Below is a small trained network, with its code and all its weights. Each question gives an input and a class and asks what happens when units are switched off, that is, made to give their printed mean instead of their output.

import numpy as np


def w(rows, s, z=0):
    codes = np.array(rows[::2]) - 128.0
    scale = np.full(codes.shape[1], s)
    scale[-1] = z or s
    return codes * scale


def f(y):
    return y / 2 * (1 + np.tanh(0.7978845608 * (y + 0.044715 * y**3)))


def log_softmax(a):
    a = a - a.max(-1, keepdims=True)
    return a - np.log(np.exp(a).sum(-1, keepdims=True))


def net(x, mask):
    res = np.array(x, float).reshape(1, 4) / 4 @ E
    y = f(res @ A[0][:, :-1].T + A[0][:, -1])
    res = res + np.where(mask, y, B[0][:, -1]) @ B[0][:, :-1]
    return log_softmax(res[-1] @ U[:, :-1].T + U[:, -1])


A, B = {}, {}
E = w([
[5,152,144,198,121,165,115,137,148],'x0',
[144,199,131,136,208,97,101,117,53],'x1',
[159,123,58,193,85,190,208,73,61],'x2',
[128,130,149,108,115,141,138,128,105],'x3',
],0.016)
A[0] = w([
[207,97,138,114,132,51,121,125,118,175],'neuron 1',
[133,174,159,126,173,107,105,146,133,117],'neuron 2',
[232,106,113,72,123,90,126,102,133,255],'neuron 3',
[146,232,103,171,178,113,109,69,34,86],'neuron 4',
[143,152,96,199,133,150,150,66,61,115],'neuron 5',
[206,118,99,110,182,138,155,87,107,146],'neuron 6',
[128,85,197,97,80,83,74,199,211,209],'neuron 7',
[124,173,162,107,155,75,89,141,144,143],'neuron 8',
[109,214,169,103,189,80,72,155,99,141],'neuron 9',
[9,176,159,206,45,205,130,121,164,192],'neuron 10',
[155,53,61,170,51,156,176,121,153,144],'neuron 11',
[156,247,119,164,196,113,87,164,42,163],'neuron 12',
],0.011,0.0091)
B[0] = w([
[178,114,121,35,94,111,118,144,119,210],'neuron 1',
[112,162,98,119,163,96,157,187,126,179],'neuron 2',
[198,88,80,4,113,140,117,144,115,244],'neuron 3',
[155,171,145,123,136,95,172,89,185,219],'neuron 4',
[141,123,162,190,77,104,176,50,162,199],'neuron 5',
[183,117,93,105,96,148,161,82,138,192],'neuron 6',
[86,72,146,66,116,165,89,121,196,255],'neuron 7',
[136,128,135,113,156,117,96,169,94,206],'neuron 8',
[145,156,132,138,198,78,131,185,99,234],'neuron 9',
[104,136,158,190,143,121,85,123,106,241],'neuron 10',
[126,118,104,133,80,160,175,171,56,204],'neuron 11',
[154,213,110,126,165,25,145,94,137,243],'neuron 12',
],0.013,0.021)
U = w([
[142,25,151,57,69,151,70,140,209,203],'0',
[1,83,193,149,134,162,31,139,210,231],'1',
[189,162,64,76,152,82,80,179,87,82],'2',
[72,187,179,161,208,81,94,171,120,161],'3',
[185,87,30,138,65,218,162,171,58,191],'4',
[41,109,110,233,72,165,112,122,50,20],'5',
[191,144,66,96,104,105,153,45,164,89],'6',
[112,183,182,218,119,89,124,54,199,2],'7',
],0.0092,0.0017)

Each question gives the input, the list of numbers given to net, and the class t.
The units are the neurons (one row each of A and B). Each row of codes is followed by its name. A weight is (code - 128) times the scale printed after its matrix; where a second scale follows, it is the last column's (A, B and U).
mask holds one flag per neuron, in row order. A switched-off neuron (its flag False) gives its mean, the last column of its row in B, instead of its output. The means were averaged over made-up inputs and are rounded, as every weight is.
A unit's drop is (log p(t) with every unit on - log p(t) with that unit switched off) / (log p(t) with every unit on - log p(t) with every unit switched off).
The circuit of an input: a set's keep is (log p(t) with only the set's units on - log p(t) with every unit switched off) / (log p(t) with every unit on - log p(t) with every unit switched off). Starting from all 12 units, units are removed one at a time, each time the one whose removal leaves the highest keep (on an exact tie, the one counted first), for as long as the keep stays at least 0.8.
units of the circuit, in order: the units of the circuit, biggest drop first
unit that matters most: the unit with the biggest drop
k most important neurons: the k neurons with the biggest drops, biggest first
drop of u: that unit's drop, to one decimal
input [-8,0,-5,1], class 0: units of the circuit, in order -> (neuron 7)
input [1,-7,-8,-1], class 1: units of the circuit, in order -> (neuron 3; neuron 1)
input [-4,0,3,-8], class 4: units of the circuit, in order -> (neuron 12; neuron 11)
input [1,-5,6,5], class 5: 2 most important neurons -> (neuron 3; neuron 10)
input [0,0,-7,-5], class 0: 2 most important neurons -> (neuron 7; neuron 12)
input [2,1,-4,-7], class 3: 2 most important neurons -> (neuron 3; neuron 9)
input [1,8,6,7], class 7: 2 most important neurons -> (neuron 3; neuron 5)
input [6,7,1,-7], class 7: 2 most important neurons -> (neuron 4; neuron 5)
input [-3,0,4,-2], class 4: 2 most important neurons -> (neuron 12; neuron 11)
input [3,0,5,1], class 5: 2 most important neurons -> (neuron 12; neuron 11)
input [-6,-4,1,4], class 4: drop of neuron 11 -> 0.3
input [6,-2,-8,6], class 1: drop of neuron 7 -> 0.7
input [0,-1,-8,5], class 0: 2 most important neurons -> (neuron 7; neuron 10)
input [-5,1,4,-2], class 6: unit that matters most -> neuron 5
input [-5,-8,3,7], class 4: drop of neuron 11 -> 0.2
input [-8,-2,0,2], class 0: drop of neuron 9 -> 0.1
